Moves between units:
ω: rode->dilo, migu->tama, rodo->migu, toba->seka, dasu->rodo, dilo->zilu, rofe->pepu, dapo->rofe, sini->rodo, pagu->sini, sefi->toba, sune->sibo, zilu->nara, deke->sefi, sazo->pagu, sisa->gepa, dada->tiga, tuvi->rako, fugi->lera, gepa->pagu, seka->dega, kaga->mopa, ratu->kezo, dega->zola, lera->gafo, nara->ludi, dipa->dada, nogi->mupi, rako->doku, rora->dapo, mopa->muku, kite->tuvi, mupi->gepa, navu->rora, pepu->pepu, geno->dega, kupo->kite, bove->dipa, pami->dasu, mana->sisa, kezo->mana, zola->deke, tama->pami, muku->sune, tiga->nogi, nazo->bove, lupa->rode, ludi->geno, doku->fiza, kisi->tuvi, fiza->kaga, sibo->kisi, gafo->mopa, moni->fugi
ζ: rode->nara, migu->dasu, rodo->pami, toba->rode, dasu->rode, dilo->ludi, rofe->kite, dapo->kupo, sini->tama, pagu->migu, sefi->moni, sune->tuvi, zilu->ratu, deke->seka, sazo->rodo, sisa->ratu, dada->mupi, tuvi->bove, fugi->mopa, gepa->sini, seka->lera, kaga->dapo, ratu->dilo, dega->sefi, lera->muku, nara->zola, dipa->sini, nogi->kite, rako->kaga, rora->pepu, mopa->sibo, kite->dipa, mupi->sisa, navu->rofe, pepu->nazo, geno->deke, kupo->bove, bove->tiga, pami->lupa, mana->bove, kezo->sazo, zola->kisi, tama->ratu, muku->kisi, tiga->kezo, nazo->dada, lupa->zilu, ludi->zola, doku->navu, kisi->moni, fiza->rora, sibo->rako, gafo->sune, moni->gafo

In the rows, 149 stands for zero.

The rows follow the links: the fewer symbols apart two units are, the more alike their rows tend to be.

Each row is also shifted at random along 5 hidden directions that mean nothing.

Some units, each with a row of numbers:
kaga: (146, 161, 149, 179, 106, 171, 130, 198, 185, 153, 166, 177, 159, 162, 102, 182, 151, 129, 180, 154, 107, 130, 131, 153, 164, 136, 186, 130, 179, 201, 153, 138, 178, 182, 109, 155, 125, 133, 143)
deke: (129, 185, 120, 192, 159, 160, 126, 143, 136, 117, 179, 135, 200, 173, 170, 145, 124, 138, 168, 151, 170, 139, 120, 187, 143, 150, 156, 184, 111, 165, 73, 151, 124, 159, 165, 78, 144, 162, 246)
zilu: (177, 178, 104, 156, 106, 154, 135, 196, 182, 116, 213, 130, 141, 129, 152, 204, 143, 143, 162, 110, 190, 166, 70, 171, 184, 128, 99, 125, 162, 180, 147, 147, 129, 170, 65, 211, 135, 64, 81)
toba: (138, 157, 122, 128, 237, 104, 113, 134, 151, 155, 116, 146, 177, 194, 173, 140, 149, 211, 128, 142, 142, 144, 145, 120, 155, 109, 91, 131, 55, 205, 117, 194, 119, 144, 228, 86, 184, 225, 148)
sini: (149, 133, 193, 99, 156, 141, 99, 104, 106, 142, 122, 161, 107, 132, 182, 138, 144, 147, 151, 119, 151, 163, 179, 118, 181, 164, 160, 142, 128, 187, 164, 130, 155, 158, 154, 152, 146, 152, 105)
sibo: (132, 149, 126, 158, 150, 104, 158, 207, 212, 196, 167, 172, 182, 166, 80, 203, 123, 182, 176, 139, 122, 134, 114, 168, 141, 132, 146, 114, 148, 204, 174, 181, 158, 154, 132, 106, 132, 170, 161)
gepa: (142, 147, 148, 118, 154, 126, 116, 130, 146, 169, 131, 158, 132, 142, 150, 172, 150, 171, 176, 98, 157, 129, 169, 127, 185, 174, 151, 133, 154, 199, 161, 111, 151, 164, 130, 133, 99, 140, 148)
sefi: (126, 178, 114, 184, 136, 170, 122, 146, 162, 111, 174, 135, 179, 159, 166, 149, 111, 146, 168, 157, 171, 157, 113, 184, 137, 160, 152, 177, 113, 149, 110, 153, 128, 150, 146, 150, 155, 118, 195)
rode: (171, 156, 142, 115, 185, 121, 163, 144, 124, 123, 146, 154, 146, 142, 174, 158, 156, 171, 105, 130, 163, 178, 146, 146, 151, 118, 85, 150, 104, 151, 152, 186, 145, 131, 155, 163, 178, 167, 115)
dilo: (174, 170, 134, 155, 155, 131, 181, 169, 142, 135, 182, 126, 165, 136, 161, 151, 160, 138, 136, 119, 190, 154, 111, 168, 150, 126, 100, 156, 167, 97, 128, 164, 120, 140, 169, 163, 140, 149, 141)
lupa: (178, 134, 170, 116, 158, 126, 258, 158, 128, 136, 134, 154, 148, 131, 153, 143, 160, 131, 96, 120, 189, 176, 159, 173, 103, 154, 91, 157, 173, 6, 171, 181, 154, 64, 194, 176, 145, 173, 157)
rora: (154, 140, 144, 152, 94, 191, 190, 179, 204, 144, 107, 179, 126, 150, 109, 163, 165, 126, 132, 167, 118, 155, 172, 131, 125, 168, 160, 141, 207, 87, 217, 135, 192, 114, 108, 256, 138, 98, 103)
zola: (142, 162, 112, 143, 159, 136, 227, 140, 158, 131, 122, 147, 185, 137, 152, 152, 134, 157, 98, 138, 179, 170, 167, 185, 88, 179, 114, 208, 155, 16, 170, 178, 146, 81, 182, 201, 143, 172, 215)
moni: (122, 156, 133, 182, 152, 143, 91, 179, 224, 171, 180, 121, 156, 176, 141, 144, 108, 168, 180, 162, 157, 168, 68, 153, 150, 113, 135, 122, 113, 161, 131, 194, 96, 168, 199, 142, 176, 149, 98)
muku: (130, 141, 138, 123, 150, 113, 195, 159, 173, 165, 132, 177, 163, 133, 111, 192, 105, 190, 113, 163, 134, 176, 170, 182, 96, 178, 144, 174, 129, 132, 214, 193, 173, 106, 111, 181, 173, 169, 174)
nogi: (152, 131, 160, 143, 160, 170, 158, 95, 131, 187, 130, 105, 107, 117, 177, 91, 171, 155, 130, 177, 168, 151, 189, 116, 148, 179, 177, 177, 194, 71, 178, 125, 125, 162, 180, 219, 174, 135, 104)
dipa: (155, 118, 160, 140, 158, 162, 169, 107, 120, 164, 136, 127, 123, 140, 162, 128, 169, 154, 153, 172, 155, 132, 193, 132, 149, 186, 179, 153, 166, 154, 171, 107, 153, 142, 113, 140, 153, 127, 166)
ratu: (171, 162, 138, 153, 109, 147, 187, 174, 165, 155, 188, 119, 138, 118, 153, 169, 151, 122, 157, 90, 212, 163, 106, 172, 155, 163, 114, 145, 225, 55, 156, 131, 117, 136, 143, 211, 103, 96, 114)
kisi: (129, 157, 137, 128, 223, 89, 134, 143, 119, 173, 145, 173, 196, 158, 133, 171, 127, 215, 124, 171, 111, 143, 174, 161, 137, 122, 150, 162, 65, 258, 137, 198, 163, 173, 156, 56, 191, 235, 209)

From each start, follow one symbol. Which unit do you reach?
Answer with the unit's name.
---
(163, 110, 155, 154, 199, 153, 146, 133, 147, 187, 125, 117, 131, 182, 157, 102, 193, 169, 155, 190, 131, 117, 169, 90, 170, 121, 147, 105, 136, 181, 141, 134, 131, 155, 181, 92, 173, 172, 122)
ζ
dada
---
(130, 147, 154, 161, 126, 137, 161, 171, 173, 163, 175, 159, 160, 131, 115, 170, 106, 155, 144, 177, 142, 168, 130, 191, 117, 158, 175, 165, 147, 148, 173, 185, 158, 147, 116, 158, 174, 148, 161)
ζ
tuvi
---
(161, 116, 150, 163, 142, 170, 223, 154, 170, 179, 116, 141, 137, 160, 125, 138, 183, 136, 141, 180, 138, 129, 181, 132, 120, 176, 165, 140, 207, 81, 193, 122, 161, 105, 133, 169, 144, 136, 153)
ω
kite
---
(157, 118, 138, 129, 186, 131, 206, 110, 126, 190, 121, 124, 144, 136, 151, 142, 176, 173, 136, 148, 164, 117, 204, 136, 135, 186, 158, 161, 180, 120, 175, 112, 146, 122, 138, 115, 132, 163, 197)
ζ
kezo
---
(159, 123, 116, 185, 98, 192, 167, 181, 235, 175, 158, 115, 113, 158, 115, 164, 159, 141, 188, 171, 157, 132, 116, 124, 154, 167, 159, 100, 210, 126, 198, 109, 138, 138, 78, 209, 131, 51, 82)
ω
tuvi
---
(146, 151, 190, 127, 131, 153, 81, 120, 102, 122, 157, 167, 119, 137, 183, 153, 136, 129, 182, 117, 157, 155, 158, 142, 187, 165, 179, 145, 133, 223, 125, 115, 156, 181, 124, 127, 129, 131, 141)
ζ
migu
---
(163, 128, 145, 163, 124, 191, 163, 164, 185, 145, 124, 151, 122, 173, 133, 142, 175, 138, 149, 190, 125, 144, 155, 115, 144, 142, 151, 120, 171, 142, 183, 135, 167, 131, 118, 194, 167, 105, 97)
ω
pepu
---
(142, 136, 123, 129, 195, 110, 117, 143, 172, 206, 132, 129, 146, 163, 142, 169, 170, 204, 190, 107, 152, 104, 158, 104, 199, 145, 133, 107, 148, 239, 153, 107, 129, 179, 143, 82, 103, 158, 143)
ζ
sisa
---
(129, 149, 143, 176, 142, 131, 157, 179, 192, 164, 172, 145, 173, 165, 119, 168, 105, 158, 167, 160, 150, 157, 104, 185, 119, 147, 152, 141, 128, 142, 146, 184, 134, 132, 163, 111, 155, 163, 183)
ω
lera
---
(167, 176, 138, 162, 175, 139, 174, 161, 120, 130, 183, 131, 179, 143, 174, 142, 159, 139, 130, 136, 181, 159, 120, 179, 147, 120, 111, 171, 143, 113, 95, 171, 126, 149, 184, 123, 152, 175, 186)
ζ
zola
---
(155, 127, 136, 158, 147, 167, 179, 118, 137, 168, 153, 114, 130, 138, 157, 134, 164, 149, 163, 166, 168, 128, 175, 140, 146, 189, 173, 156, 179, 134, 160, 102, 140, 145, 108, 148, 142, 109, 171)
ω
tiga
---
(171, 126, 168, 133, 130, 125, 210, 192, 168, 136, 153, 163, 141, 170, 128, 187, 144, 124, 171, 85, 182, 152, 111, 164, 141, 153, 96, 99, 162, 111, 162, 144, 144, 73, 143, 111, 99, 132, 151)
ω
dasu
---
(130, 148, 154, 160, 149, 123, 155, 175, 167, 174, 160, 169, 173, 151, 109, 168, 118, 163, 147, 165, 123, 154, 137, 179, 123, 146, 168, 150, 139, 168, 163, 191, 161, 146, 152, 122, 165, 185, 176)
ζ
sibo
---
(163, 130, 138, 153, 157, 162, 147, 186, 202, 169, 115, 162, 137, 194, 115, 161, 186, 161, 158, 169, 104, 123, 156, 97, 166, 121, 140, 87, 155, 204, 175, 138, 168, 148, 128, 141, 145, 138, 101)
ζ
kite
---
(146, 136, 180, 187, 157, 156, 144, 153, 160, 210, 170, 115, 142, 139, 131, 94, 156, 140, 155, 208, 133, 146, 130, 145, 138, 128, 195, 147, 181, 106, 139, 177, 120, 190, 211, 148, 196, 181, 116)
ω
rako
